Read these off the grid that follows. Rows and columns are numbered from 0.
1) Give the maximum.
2) Give the entry directly above 144.
3) Give the entry directly below the smallest entry.
4) Give the bottom entry of the column that holds the smallest entry.
5) Give the top-right entry.
6) Give the entry in row 1 and column 0.
7) Give the entry at the centre.
8) Give the top entry of the column that holds the smallest entry.
[[109 120 143 133 152 134 109 142 117 102 125 134 125]
 [125 136 111 116 134 130 142 129 156 110 113 117 130]
 [115 129 151 121 115 132 104 134 138 148 133 131 142]
 [129 143 140 139 136 135 108 144 120 117 112 139 130]
 [120 123 128 123 133 124 103 139 129 111 147 138 116]]
1) 156
2) 134
3) 110
4) 111
5) 125
6) 125
7) 104
8) 102

Read these off the table that follows.
1) The largest entry in the last column?
2) The smallest entry in the first column?
3) The top-left entry?
4) The entry directly below 118?
5) The bottom-left entry?
6) The fifth entry from the end, reading row by row?
7) The entry just right of the smallest entry?
8) The 3rd entry from the end, reading row by row?
[[115 134 118 103]
 [100 130 112 131]
 [125 136 132 120]
 [117 133 115 105]
 [136 123 122 136]]
1) 136
2) 100
3) 115
4) 112
5) 136
6) 105
7) 130
8) 123

[[126 126 125 128 118 128 139]
 [125 131 122 126 142 126 132]
 [132 125 136 133 125 133 116]
 [128 136 139 119 119 119 124]
 [134 121 130 132 119 132 120]
 [129 126 118 121 125 121 132]
 [127 125 139 124 122 124 121]
 [133 133 120 133 128 133 132]
 [129 134 134 126 122 126 127]
 [128 126 125 127 136 127 124]
 [124 119 130 132 124 132 134]
 [138 131 131 128 113 128 119]
 [129 129 131 122 137 122 115]
 [133 134 130 151 122 151 138]
 [133 137 134 140 129 140 125]
 [128 130 119 115 129 115 128]]
Rows and columns are numbered from 0.
The entry in the top-right corner: 139
The top entry of the column that holds the smallest entry: 118
The entry directly below the smallest entry? 137
The entry in row 0 and column 2? 125
The entry in row 0 and column 0: 126
The bottom-right entry -> 128
The entry in row 2 and column 0? 132
The entry in row 2 and column 2? 136
The entry in row 1 and column 1 -> 131
The entry directly above the smallest entry: 124
The entry just right of the smallest entry -> 128
The entry in row 0 and column 1 -> 126
The entry at row 1, column 0? 125
The bottom-left entry -> 128
The bottom entry of the column that holds the smallest entry -> 129
The entry just right of 142? 126
The entry just left of the smallest entry is 128

Read these off the matrix that follows.
1) Give the entry directly below 107.
2) Give the third smallest entry.
3) Give the 1st entry in reading order.
4) Give the entry just right of 116.
5) Give the entry directly above the largest entry.
6) Give the top entry of the column that holds the smallest entry.
7) Give the smallest entry in the first row.
8) Give the 3rd entry on the diagonal from the top-right corner.
[[138 116 134 127 117]
 [128 117 133 121 123]
 [140 133 109 115 112]
 [136 128 109 114 107]
 [136 130 103 110 112]
 [100 144 121 122 124]
 [146 135 123 125  98]
 [133 124 101 108 114]
 [131 118 133 127 123]
 [109 133 118 121 130]
 [141 137 123 129 103]
 [137 129 114 117 106]]
1) 112
2) 101
3) 138
4) 134
5) 100
6) 117
7) 116
8) 109

[[126 135 151 124 108 125 116 152 130 141 133 132]
 [128 128 128 128 128 128 128 128 128 128 128 128]
 [116 130 122 118 128 141 123 124 136 124 116 117]
 [123 132 129 140 116 135 148 119 135 123 127 142]
 [126 126 122 124 133 113 125 124 116 132 137 131]
 [123 121 113 133 124 121 147 135 147 129 140 139]
 [139 133 136 143 125 134 133 116 114 121 127 137]
 [148 121 132 133 145 136 126 133 137 124 119 113]
 [130 120 126 123 141 110 134 132 134 135 132 124]
 [132 128 127 131 132 118 127 119 111 128 135 135]
 [149 125 136 141 140 133 132 124 125 123 122 124]
 [119 134 143 125 127 129 139 116 131 131 113 126]
 [128 128 128 128 128 128 128 128 128 128 128 128]
 [122 124 111 116 135 139 115 131 137 123 122 113]
 [124 126 117 142 109 133 149 137 148 125 141 147]
 [119 129 110 119 126 138 110 126 121 121 129 123]]
Rows and columns are numbered from 0.
The entry directly below 108: 128
The bottom-right entry is 123
Read off the entry just right of the smallest entry.
Answer: 125
The entry at row 0, column 1 is 135
The entry at row 2, column 0 -> 116
Read off the entry at row 2, column 1.
Answer: 130
Read off the top-right entry.
Answer: 132
Read off the entry just right of the largest entry.
Answer: 130
Read off the entry in the top-left corner.
Answer: 126
The entry at row 0, column 2 -> 151
Read off the top entry of the column that holds the smallest entry.
Answer: 108
Read off the entry in the bottom-left corner.
Answer: 119
Read off the entry in row 1 and column 0.
Answer: 128
The entry in row 1 and column 1: 128
Read off the entry directly below the largest entry.
Answer: 128
The entry at row 1, column 2 -> 128
The top entry of the column that holds the largest entry is 152

[[128 131 135 126 129 119 125 123 123 126 123 127 128 128]
 [127 129 129 128 128 128 126 128 130 131 128 129 128 130]
 [127 135 128 127 129 126 126 128 129 126 130 107 128 139]
 [127 130 129 128 128 128 125 128 130 131 127 129 128 130]
 [130 128 126 127 127 126 134 127 124 119 131 112 127 128]]
The top-left entry is 128
Which number is the entry in the bottom-left corner?
Answer: 130
Which number is the top-right entry?
Answer: 128
Which number is the smallest entry in the first row?
Answer: 119
The entry directly above the largest entry -> 130
The third entry in reading order -> 135
Which number is the bottom entry of the column that holds the largest entry?
Answer: 128
The second smallest entry is 112
Which number is the first entry in the row that holds the smallest entry?
Answer: 127
The 5th-last entry, reading row by row: 119
Which number is the fourth entry, reading row by row?
Answer: 126
The last entry in the row that holds the smallest entry: 139
The entry directly above the smallest entry is 129
The largest entry in the last row is 134
The entry just right of 112 is 127
The entry just left of the largest entry -> 128

[[130, 121, 124, 123, 132, 145, 127, 128, 132, 128, 111, 120, 125],
 [133, 119, 120, 127, 128, 147, 122, 131, 136, 129, 121, 118, 125],
 [131, 120, 122, 125, 130, 146, 125, 130, 134, 128, 116, 119, 125],
 [133, 121, 119, 131, 124, 144, 118, 133, 138, 130, 133, 120, 125],
 [127, 125, 129, 120, 135, 139, 132, 125, 128, 126, 106, 124, 127],
 [134, 122, 119, 133, 122, 141, 117, 133, 137, 130, 139, 122, 125],
 [128, 123, 127, 122, 133, 143, 130, 127, 130, 127, 108, 121, 126],
 [133, 119, 119, 129, 126, 146, 120, 133, 137, 130, 127, 119, 125]]
Indices start at 0.
Give the entry just left of the smallest entry.
Answer: 126
The top-right entry: 125
The entry at row 2, column 0: 131
Give the entry at row 0, column 0.
Answer: 130
Give the bottom entry of the column that holds the largest entry.
Answer: 146
Give the entry in the bottom-left corner.
Answer: 133
Give the bottom-right entry.
Answer: 125
The entry just right of 106 -> 124
Give the entry directly below the largest entry.
Answer: 146
Give the entry directly below the smallest entry.
Answer: 139
Give the entry in row 1 and column 0.
Answer: 133
The entry at row 0, column 2 is 124
Give the entry just left of 136.
Answer: 131
Give the top entry of the column that holds the smallest entry.
Answer: 111
Give the entry at row 0, column 1.
Answer: 121
Give the entry just left of 135.
Answer: 120
Give the entry at row 2, column 1.
Answer: 120
Give the entry at row 1, column 2.
Answer: 120
Give the entry just right of the largest entry.
Answer: 122
The top entry of the column that holds the largest entry: 145
The entry just right of 144 -> 118
